In the rows, 128 means zero.
Each row is followed by its group and then its class within the group.
[125 131 125 114 136 131 113 140 132 126  64 122 121 127 141 127 114 137
 124 122 140  65 140 111 138 117 137 126]  (82).Z
[127 133 132 125 127 133 119 114 131 123  69 113 126 125 133 123 109 116
 124 130 141  64 143 126 138 122 129 131]  (79).Y
[123 139 127 123 125 128 112  98 125 121  90 120 125 121 135 120 111 119
 125 126 130  75 144 134 136 130 132 123]  (84).C
[126 129 130 119 131 124 107 110 125 118  84 123 126 125 126 130 114 121
 102 125 133  81 139 141 132 129 122 123]  (84).P
[123 132 128 112 137 129 115 127 131 122  59 125 125 129 136 127 116 129
 123 124 135  77 145 113 141 125 134 125]  (79).Y
[127 131 128 115 127 135 121 134 131 122  74 116 119 125 141 122 116 129
 125 123 134  88 140 118 138 124 131 118]  (79).N
[128 135 129 119 123 120 106 113 130 120  78 120 124 123 135 123 109 113
 121 125 131  75 146 126 145 131 135 123]  (84).C
[128 133 129 118 131 135 135 120 125 130  69 118 125 128 135 122 106 119
 121 121 133  62 131 115 134 121 127 123]  (80).X
[128 131 132 119 125 136 119 131 130 125  69 119 124 128 140 125 108 131
 123 121 132  47 140 120 133 114 133 126]  (80).X
[122 132 130 122 137 127 115 110 126 117  68 114 121 119 131 124 110 110
 140 129 134  69 148 122 139 129 134 126]  (79).Y
[127 141 127 121 131 137 129 117 130 125  86 118 125 132 164 121 106 116
 121 126 132  61 135 131 133 125 129 124]  (80).L
[127 133 129 122 133 134 127 103 129 125  66 124 119 132 121 122 109 107
 123 127 136  61 144 124 138 129 132 117]  (82).B
[125 135 125 113 129 138 104 113 131 121  53 129 122 123 135 125 107 115
 118 121 130  56 147 123 139 127 138 119]  (79).Y
[122 133 134 116 131 131 124 120 130 123  74 122 120 128 135 124 109 123
 122 121 135  65 140 125 135 123 130 120]  (80).X
[127 139 127 113 128 136 105 119 125 122  56 123 122 121 136 124 111 122
 124 122 138  59 145 113 141 125 133 122]  (79).N
[132 131 134 115 136 137 115  86 130 121  30 120 104 125 129 114  98  94
 117 119 137   4 151 134 146 111 138 110]  (82).B
[129 132 130 112 143 142 119 107 132 122  54 126 122 128 131 121 106 115
 116 114 136  36 144 134 142 124 131 119]  (80).X

Each row is followed by its group and then its class within the group.
[137 141 169 135 126 122 122 123 130 130 126 149 131 145 128 125 138 141
 115 131 126 125 123 142 130 116 123 125]  konas.gaku
[120 126 140 133 133 111 131 133 141 138 126 146 126 135 132 130 144 125
 120 132 155 131 130 115 138 135 120 137]  Supap.kadi
[115 126 121 124 137 124 102 144 119 143 118 118 125 124 147 127 145 117
 118 127 125 129 126 110 126 151 126 135]  lutav.lidab
[ 88 127 132 123 128 118 120 126 126 138 105 144 113 124 153 127 138 117
 126 135 130 132 124 119 130 137 122 128]  feg.sezi
[118 119 125 123 131 123 128 135 123 145 106 133 120 117 124 134 137 118
 107 133 133 126 113 101 130 149 125 125]  lutav.pufon
[110 128 125 128 125 127 142 159 131 147 120 124 124 123 138 126 134 124
 111 111 137 127 135 110 127 175 129 148]  lutav.gazu
[121 121 117 122 125 118 134 135 124 130 100 133 116 129 141 129 141 128
 112 146 135 128 132 111 131 139 124 145]  feg.Posan
[113 138 149 134 119 127 142 165 141 150 140 142 130 148 149 125 145 124
 113 129 146 114 129 124 137 143 127 152]  konas.zut
[116 124 129 129 140 112 114 132 118 131 109 144 122 125 153 129 155 124
 122 136 141 135 129 122 132 150 125 129]  feg.fode
[110 128 122 119 131 123 130 147 123 140 113 124 119 116 147 134 133 113
 111 131 129 127 129 124 129 139 124 139]  lutav.gazu
[129 122 133 122 133 119 125 129 122 127 115 141 116 121 133 128 144 123
 120 130 131 125 127 123 122 137 117 130]  feg.sezi
[121 127 150 135 109 126 143 157 127 147 154 155 139 150 143 135 140 132
 113 132 141 120 131 121 118 146 117 141]  konas.zut
[131 129 125 132 131 120 121 116 138 129 142 146 132 132 113 134 137 135
 119 120 125 117 111 137 120 121 118 140]  konas.zut
[122 126 118 119 132 118 127 147 124 136 103 127 121 120 150 129 128 104
 111 135 136 145 121 119 134 142 128 134]  lutav.gazu
[116 139 117 123 139 112 136 146 125 148  98 119 112 110 132 125 136 105
 104 137 126 114 129 121 123 144 121 140]  lutav.lidab
[114 136 155 133 137 131 138 130 128 133 128 145 117 145 119 125 144 135
 116 134 151 131 124 134 129 131 116 128]  konas.gaku
[126 132 138 103 128 120 126 139 124 142 103 134 120 145 140 135 129 124
 133 133 140 132 126 125 139 138 126 129]  feg.sezi
[122 121 138 124 123 121 143 128 135 140 124 136 130 131 136 126 146 132
 114 125 142 123 131 116 119 146 126 156]  Supap.miguv
